Here is a tiny trained network, its code and every weight. The questions are about switching its units off for an input and a class, where a switched-off unit gives its printed mean instead of its output.

import numpy as np


def w(rows, s, z=0):
    codes = np.array(rows[::2]) - 128.0
    scale = np.full(codes.shape[1], s)
    scale[-1] = z or s
    return codes * scale


def norm(h):
    return h / np.sqrt((h * h).mean(-1, keepdims=True) + 1e-5)


def f(y):
    return y / 2 * (1 + np.tanh(0.7978845608 * (y + 0.044715 * y**3)))


def log_softmax(a):
    a = a - a.max(-1, keepdims=True)
    return a - np.log(np.exp(a).sum(-1, keepdims=True))


def net(x, mask):
    res = np.array(x, float).reshape(1, 4) / 4 @ E
    u = 0
    for l in range(2):
        y = f(norm(res) @ A[l][:, :-1].T + A[l][:, -1])
        res = res + np.where(mask[u : u + 9], y, B[l][:, -1]) @ B[l][:, :-1]
        u += 9
    return log_softmax(norm(res)[-1] @ U[:, :-1].T + U[:, -1])


A, B = {}, {}
E = w([
[243,41,147,138],'x0',
[150,173,71,211],'x1',
[135,127,55,2],'x2',
[206,220,217,124],'x3',
],0.0059)
A[0] = w([
[104,204,99,127,252],'0.n1',
[135,64,102,68,170],'0.n2',
[143,141,104,199,80],'0.n3',
[89,185,122,230,115],'0.n4',
[185,96,237,94,112],'0.n5',
[118,94,64,59,164],'0.n6',
[44,254,137,61,81],'0.n7',
[126,157,97,175,87],'0.n8',
[208,166,170,102,53],'0.n9',
],0.012,0.0039)
B[0] = w([
[253,182,18,23,228],'0.n1',
[101,34,71,100,218],'0.n2',
[197,170,77,150,154],'0.n3',
[171,133,38,140,205],'0.n4',
[66,182,228,241,238],'0.n5',
[119,76,198,206,234],'0.n6',
[44,216,160,52,253],'0.n7',
[233,40,13,239,141],'0.n8',
[224,131,194,171,192],'0.n9',
],0.0067,0.0056)
A[1] = w([
[183,79,111,136,11],'1.n1',
[128,176,109,150,192],'1.n2',
[138,131,210,151,34],'1.n3',
[117,102,23,73,176],'1.n4',
[195,185,124,120,252],'1.n5',
[39,244,118,9,97],'1.n6',
[35,126,200,88,187],'1.n7',
[147,1,127,161,117],'1.n8',
[207,141,239,148,124],'1.n9',
],0.0094,0.0017)
B[1] = w([
[101,203,138,138,142],'1.n1',
[115,93,75,88,155],'1.n2',
[107,135,113,192,165],'1.n3',
[143,156,223,151,213],'1.n4',
[108,115,162,51,192],'1.n5',
[2,157,103,123,254],'1.n6',
[216,115,60,139,199],'1.n7',
[115,126,142,38,216],'1.n8',
[71,167,165,149,219],'1.n9',
],0.0084,0.0058)
U = w([
[135,8,152,77,227],'0',
[35,194,95,65,118],'1',
[193,148,133,83,2],'2',
[195,110,33,193,27],'3',
[125,145,213,193,235],'4',
],0.017,0.0022)

Each question gives the input, the list of numbers given to net, and the class t.
The units are the neurons (one row each of A and B). Each row of codes is followed by its name. A weight is (code - 128) times the scale printed after its matrix; where a second scale follows, it is the last column's (A, B and U).
mask holds one flag per neuron, layer by layer. A switched-off neuron (its flag False) gives its mean, the last column of its row in B, instead of its output. The means were averaged over made-up inputs and are rounded, as every weight is.
A unit's drop is (log p(t) with every unit on - log p(t) with that unit switched off) / (log p(t) with every unit on - log p(t) with every unit switched off).
The circuit of an input: a set's keep is (log p(t) with only the set's units on - log p(t) with every unit switched off) / (log p(t) with every unit on - log p(t) with every unit switched off). Starting from the 12 units with the biggest drops (on a tie, the unit counted first), units are removed one at a time, each time the one whose removal leaves the highest keep (on an exact tie, the one counted first), for as long as the keep stays at least 0.8.
units of the circuit, in order: the units of the circuit, biggest drop first
k most important neurons: the k neurons with the biggest drops, biggest first
k most important neurons of layer l: the k neurons of layer l with the biggest drops, biggest first
drop of u: that unit's drop, to one decimal
input [6,7,-4,1], class 3: most important neuron of layer 1 : 1.n4
input [0,7,8,0], class 2: 2 most important neurons of layer 0 : 0.n6, 0.n7
input [8,6,-4,-8], class 0: 3 most important neurons of layer 1 : 1.n8, 1.n7, 1.n3
input [3,2,-3,-6], class 0: 2 most important neurons : 1.n8, 0.n1
input [1,8,-2,7], class 2: units of the circuit, in order : 0.n1, 0.n5
input [-5,6,-1,-1], class 3: 2 most important neurons : 0.n8, 0.n4
input [1,-1,4,7], class 4: 2 most important neurons of layer 0 : 0.n9, 0.n5
input [-3,-7,4,-4], class 0: units of the circuit, in order : 0.n6, 1.n7
input [1,3,6,1], class 2: units of the circuit, in order : 1.n6, 0.n6
input [0,-8,-2,-2], class 0: 3 most important neurons of layer 0 : 0.n2, 0.n9, 0.n7
input [-2,-5,4,-8], class 0: drop of 0.n6 : 0.1
input [8,-1,5,3], class 4: drop of 0.n5 : 0.3
input [5,5,0,-8], class 0: drop of 1.n8 : 0.3
input [5,-7,5,5], class 4: units of the circuit, in order : 0.n5
input [8,-8,8,8], class 4: drop of 0.n5 : 0.4
